Each row is followed by its class.
[ 0.23, -0.22, -0.23, -0.05,  0.15, -0.22,  0.00,  0.02, -0.07, -0.02,
 -0.74,  0.68, -0.11,  0.16, -0.12, -0.01, -0.17,  0.16, -0.06,  0.13,
 -0.01,  0.19, -0.36, -0.23,  0.18,  0.03, -0.06, -0.03,  0.09,  0.16,
 -0.17, -0.23, -0.01,  0.00, -0.01, -0.37, -0.19,  0.02,  0.02, -0.16,
  0.19, -0.30, -0.27,  0.12,  0.27,  0.02, -0.12,  0.06, -0.77, -0.04,
  0.08, -0.19,  0.18,  0.12,  0.05]	<76>
[ 0.07, -0.40,  0.02, -0.02,  0.31, -0.13, -0.30,  0.04,  0.08,  0.16,
  0.09, -0.41,  0.08,  0.06,  0.05,  0.29,  0.04, -0.05, -0.03,  0.22,
  0.02,  0.02, -0.15, -0.11,  0.09,  0.05,  0.17, -0.01,  0.32,  0.32,
  0.00, -0.25, -0.07, -0.17, -0.19,  0.25,  0.05,  0.04,  0.01, -0.05,
  0.04, -0.17,  0.12,  0.05, -0.02,  0.02, -0.05, -0.02, -0.07, -0.16,
 -0.25, -0.24, -0.35,  0.06, -0.05]	<61>
[-0.14,  0.07,  0.05,  0.01, -0.13, -0.03, -0.08,  0.11,  0.03, -0.02,
  0.25, -0.32, -0.02, -0.08, -0.09,  0.14,  0.09, -0.07,  0.01,  0.08,
 -0.03,  0.02, -0.07, -0.03, -0.10, -0.10,  0.11, -0.02,  0.02,  0.05,
 -0.52,  0.07, -0.02, -0.11,  0.02,  0.16,  0.01,  0.10, -0.33, -0.02,
 -0.05,  0.00,  0.02,  0.18, -0.11,  0.08,  0.07, -0.06,  0.25, -0.08,
 -0.05, -0.18, -0.34, -0.05, -0.06]	<61>
[ 0.08,  0.23, -0.10,  0.09, -0.07,  0.90, -0.47,  0.04,  0.07, -0.14,
  0.90, -0.37, -0.03,  0.06, -0.05,  0.10,  0.04, -0.08,  0.04,  0.14,
 -0.04, -0.15, -0.02,  0.19,  0.06, -0.07, -0.18,  0.11,  0.32,  0.10,
 -0.04, -0.56,  0.05, -0.08,  0.09,  0.43,  0.08,  0.29,  0.08, -0.04,
  0.09,  0.12, -0.03,  0.33, -0.05, -0.18,  0.21,  0.14,  0.35, -0.13,
  0.00,  0.13, -0.34, -0.32, -0.05]	<76>
[-0.14,  0.06, -0.10, -0.04,  0.00,  0.00,  0.04, -0.10, -0.07, -0.12,
 -0.06,  0.70,  0.14,  0.06,  0.00, -0.21, -0.06, -0.02, -0.12, -0.09,
 -0.02, -0.19, -0.03, -0.08,  0.09,  0.05, -0.11,  0.07,  0.00, -0.19,
 -0.16, -0.09, -0.10,  0.00, -0.02, -0.03,  0.13,  0.10,  0.02, -0.04,
  0.01, -0.23, -0.14, -0.16,  0.03,  0.07, -0.02,  0.03, -0.27, -0.08,
  0.07,  0.10,  0.16, -0.05, -0.10]	<76>
[ 0.23, -0.46, -0.07, -0.10,  0.54, -0.36, -0.18,  0.53, -0.08,  0.13,
 -0.90,  0.35,  0.07,  0.23,  0.04,  0.29, -0.03,  0.03, -0.05,  0.11,
  0.02, -0.16,  0.10, -0.09,  0.17,  0.24, -0.11, -0.10,  0.56,  0.30,
 -0.05, -0.26, -0.16, -0.17, -0.04, -0.18, -0.13, -0.11, -0.04,  0.00,
 -0.07, -0.36, -0.20,  0.03,  0.23,  0.18, -0.14, -0.11, -0.90, -0.04,
  0.05, -0.39,  0.13,  0.27, -0.08]	<61>
[ 0.20, -0.10, -0.05, -0.03,  0.03, -0.02, -0.10, -0.09, -0.10, -0.03,
  0.41,  0.35, -0.09,  0.02,  0.02,  0.16, -0.05, -0.05, -0.02,  0.03,
 -0.02, -0.12, -0.26, -0.01,  0.11,  0.17,  0.02,  0.04,  0.12,  0.09,
 -0.13,  0.04, -0.06, -0.05,  0.01,  0.12,  0.04,  0.06, -0.11, -0.03,
  0.04, -0.15, -0.10, -0.01,  0.13, -0.02, -0.01, -0.03, -0.17, -0.11,
  0.01, -0.18,  0.25,  0.04, -0.06]	<46>
[ 0.06, -0.04,  0.00,  0.01, -0.07,  0.01,  0.02,  0.10, -0.01, -0.07,
  0.54,  0.63, -0.16,  0.03, -0.04,  0.01, -0.25, -0.01,  0.09,  0.07,
 -0.04, -0.13, -0.08, -0.01,  0.16, -0.05, -0.03, -0.02,  0.01, -0.22,
 -0.12,  0.16, -0.04,  0.13,  0.00, -0.04,  0.71,  0.11, -0.11, -0.02,
  0.06, -0.08,  0.04, -0.13,  0.06,  0.00, -0.14,  0.04,  0.05, -0.17,
  0.01,  0.12,  0.13,  0.03,  0.03]	<46>
[ 0.01, -0.18, -0.02,  0.06,  0.03,  0.08,  0.09,  0.05,  0.08, -0.11,
 -0.15,  0.83, -0.10,  0.27, -0.09, -0.11, -0.02,  0.12,  0.17, -0.20,
 -0.07,  0.02, -0.03, -0.08,  0.14, -0.01, -0.03, -0.11,  0.07,  0.14,
 -0.12,  0.19, -0.46,  0.10,  0.03,  0.09, -0.06, -0.09,  0.15,  0.04,
  0.14, -0.13, -0.07, -0.24,  0.12,  0.04, -0.03,  0.06,  0.01,  0.00,
 -0.12,  0.07,  0.09,  0.25,  0.04]	<46>
[ 0.02,  0.07, -0.03,  0.00,  0.02, -0.09,  0.01,  0.15, -0.03, -0.02,
  0.74,  0.58,  0.05, -0.01, -0.03, -0.01, -0.05, -0.06,  0.07, -0.14,
  0.00, -0.16, -0.23,  0.10,  0.14, -0.07, -0.14,  0.02, -0.05,  0.04,
 -0.07, -0.08,  0.01,  0.08,  0.03, -0.04, -0.03, -0.01,  0.06, -0.09,
  0.03, -0.03, -0.15,  0.05,  0.07, -0.06, -0.11, -0.01, -0.09, -0.18,
 -0.01,  0.18,  0.01,  0.11, -0.22]	<76>
[ 0.26, -0.15, -0.02,  0.21,  0.41, -0.09, -0.10,  0.07,  0.06, -0.18,
 -0.47,  0.25, -0.09,  0.14,  0.08,  0.36, -0.30,  0.13, -0.07,  0.02,
  0.02,  0.04, -0.38,  0.02,  0.11, -0.04, -0.03,  0.07,  0.25, -0.09,
  0.01, -0.23, -0.03, -0.04, -0.03, -0.16,  0.04,  0.24,  0.01, -0.01,
  0.12, -0.07, -0.12,  0.08,  0.15,  0.06, -0.03,  0.08, -0.23, -0.21,
 -0.15, -0.07, -0.21,  0.02, -0.02]	<76>
[ 0.13,  0.16, -0.14, -0.08,  0.25, -0.30, -0.09,  0.07, -0.06,  0.09,
  0.14,  0.27, -0.04,  0.00, -0.06, -0.06, -0.03,  0.10, -0.08,  0.23,
  0.02,  0.13,  0.06,  0.03,  0.05, -0.03, -0.15,  0.05,  0.19, -0.01,
  0.03, -0.55, -0.20,  0.00,  0.18, -0.30, -0.01,  0.03, -0.01, -0.24,
 -0.13, -0.01, -0.25,  0.32,  0.01, -0.54, -0.22,  0.07, -0.48, -0.03,
  0.20, -0.03,  0.09, -0.03,  0.04]	<76>
[ 0.03, -0.26,  0.02, -0.01,  0.17, -0.19, -0.06,  0.03, -0.14,  0.22,
 -0.18, -0.15,  0.01, -0.08,  0.16,  0.15,  0.04, -0.01, -0.03,  0.03,
 -0.08, -0.01, -0.07,  0.04,  0.08, -0.13,  0.04,  0.08, -0.14,  0.12,
  0.05,  0.21,  0.08, -0.04,  0.04, -0.21, -0.04,  0.03, -0.06,  0.19,
 -0.01, -0.06,  0.02, -0.08,  0.14,  0.10,  0.00, -0.06, -0.37, -0.07,
  0.03, -0.13, -0.03,  0.10,  0.09]	<61>
[-0.02, -0.01, -0.04, -0.03,  0.08,  0.18, -0.07, -0.03, -0.03, -0.04,
 -0.03,  0.09, -0.11,  0.07,  0.03,  0.00, -0.06, -0.02,  0.10, -0.01,
  0.03, -0.30,  0.00, -0.05,  0.05,  0.05, -0.01,  0.02,  0.27, -0.02,
  0.17, -0.07,  0.10, -0.07, -0.05, -0.11, -0.01, -0.01, -0.08, -0.05,
  0.06, -0.06, -0.11,  0.00,  0.18, -0.04, -0.02,  0.03,  0.25, -0.11,
 -0.12, -0.01, -0.22, -0.06,  0.01]	<46>
[ 0.05, -0.24, -0.16, -0.05,  0.36, -0.19, -0.10,  0.05,  0.03,  0.04,
  0.21, -0.01,  0.00,  0.20,  0.09,  0.18,  0.11, -0.04,  0.09,  0.08,
  0.03,  0.18, -0.13, -0.02, -0.25,  0.08,  0.04, -0.04,  0.15,  0.34,
 -0.03, -0.30, -0.15, -0.02,  0.05,  0.14,  0.09, -0.01,  0.10, -0.19,
 -0.05, -0.15, -0.05,  0.04, -0.04,  0.08, -0.12, -0.03, -0.38, -0.01,
  0.12, -0.24, -0.16,  0.15, -0.06]	<61>
[-0.01, -0.21, -0.17, -0.11,  0.23, -0.19, -0.59,  0.15,  0.11, -0.23,
 -0.05, -0.40, -0.25,  0.36, -0.16,  0.32, -0.01,  0.05, -0.08,  0.50,
  0.09,  0.24, -0.48,  0.04,  0.14,  0.02,  0.08, -0.06,  0.90,  0.46,
 -0.06, -0.90, -0.03, -0.20,  0.04,  0.77, -0.09,  0.08,  0.15, -0.12,
  0.16, -0.18, -0.51,  0.41, -0.16,  0.07, -0.28, -0.07,  0.73, -0.11,
 -0.09, -0.62, -0.90, -0.28, -0.15]	<76>
[ 0.15,  0.02, -0.03,  0.00,  0.19,  0.02, -0.05,  0.08, -0.07, -0.07,
  0.44, -0.09, -0.06, -0.03, -0.09, -0.05, -0.03,  0.00, -0.14,  0.01,
  0.03,  0.01, -0.26,  0.05,  0.13, -0.02, -0.19,  0.02,  0.14,  0.11,
 -0.03, -0.24, -0.01, -0.19,  0.00,  0.05,  0.06,  0.17,  0.01, -0.13,
  0.07, -0.04, -0.11,  0.12,  0.15, -0.03,  0.12,  0.04, -0.03, -0.19,
 -0.05, -0.01, -0.20, -0.05,  0.01]	<76>
[-0.05, -0.08, -0.09, -0.03,  0.31, -0.06,  0.16,  0.09, -0.04, -0.08,
  0.06,  0.15, -0.04,  0.12, -0.06, -0.43,  0.01,  0.04,  0.00, -0.14,
 -0.02,  0.44, -0.15, -0.02,  0.04, -0.08, -0.10, -0.06,  0.24,  0.02,
 -0.06, -0.21, -0.07, -0.02,  0.03,  0.04, -0.07, -0.09,  0.04, -0.01,
  0.08, -0.05, -0.22,  0.16,  0.02,  0.03,  0.10,  0.21, -0.07,  0.03,
  0.00,  0.10,  0.05,  0.16, -0.03]	<76>
[ 0.12, -0.30, -0.11,  0.02,  0.60,  0.02, -0.03,  0.07,  0.15, -0.18,
  0.45, -0.08, -0.04,  0.02, -0.04,  0.18, -0.10,  0.12, -0.05,  0.14,
 -0.05,  0.51, -0.23,  0.02,  0.01,  0.10,  0.07, -0.18,  0.27, -0.09,
 -0.03, -0.29, -0.02, -0.06,  0.05,  0.06, -0.23,  0.07, -0.02,  0.02,
  0.17, -0.15, -0.24,  0.14, -0.15,  0.07,  0.14,  0.02,  0.11, -0.17,
  0.02,  0.03, -0.11,  0.07, -0.03]	<76>
[-0.07,  0.00, -0.04,  0.06, -0.07,  0.11,  0.03,  0.07,  0.04, -0.06,
  0.90,  0.12, -0.03, -0.05, -0.04, -0.01, -0.05, -0.13,  0.00, -0.05,
 -0.06,  0.34, -0.28,  0.05,  0.03,  0.02, -0.03,  0.00,  0.03,  0.12,
 -0.09, -0.24,  0.01, -0.02,  0.07,  0.41,  0.04,  0.06,  0.16, -0.01,
 -0.02, -0.02, -0.16,  0.16, -0.07, -0.15,  0.07,  0.07,  0.35, -0.07,
 -0.06,  0.13, -0.15, -0.10,  0.00]	<76>
[ 0.13, -0.03, -0.12,  0.00, -0.03,  0.00, -0.01,  0.08, -0.03, -0.16,
  0.17,  0.60, -0.13,  0.07, -0.03, -0.11, -0.20,  0.07, -0.03, -0.06,
  0.05, -0.05, -0.13,  0.02, -0.11, -0.18, -0.05,  0.01, -0.04, -0.17,
 -0.05,  0.17, -0.04,  0.07, -0.01, -0.18,  0.05,  0.04, -0.03, -0.05,
  0.02, -0.10, -0.04, -0.10, -0.04,  0.05,  0.04,  0.02, -0.12, -0.15,
  0.00,  0.13,  0.08, -0.01,  0.00]	<46>
[ 0.07, -0.02, -0.19,  0.12,  0.27,  0.11,  0.07,  0.02,  0.01, -0.20,
  0.12, -0.23, -0.07,  0.02, -0.48,  0.27, -0.11, -0.22, -0.06,  0.07,
 -0.10,  0.23, -0.24, -0.03,  0.02,  0.00, -0.01,  0.00,  0.12,  0.01,
  0.03, -0.08,  0.03, -0.16, -0.03, -0.06,  0.00,  0.01, -0.05, -0.06,
  0.07, -0.02, -0.08,  0.18,  0.05,  0.03,  0.14,  0.17,  0.10, -0.06,
 -0.08, -0.05, -0.11,  0.06,  0.00]	<76>
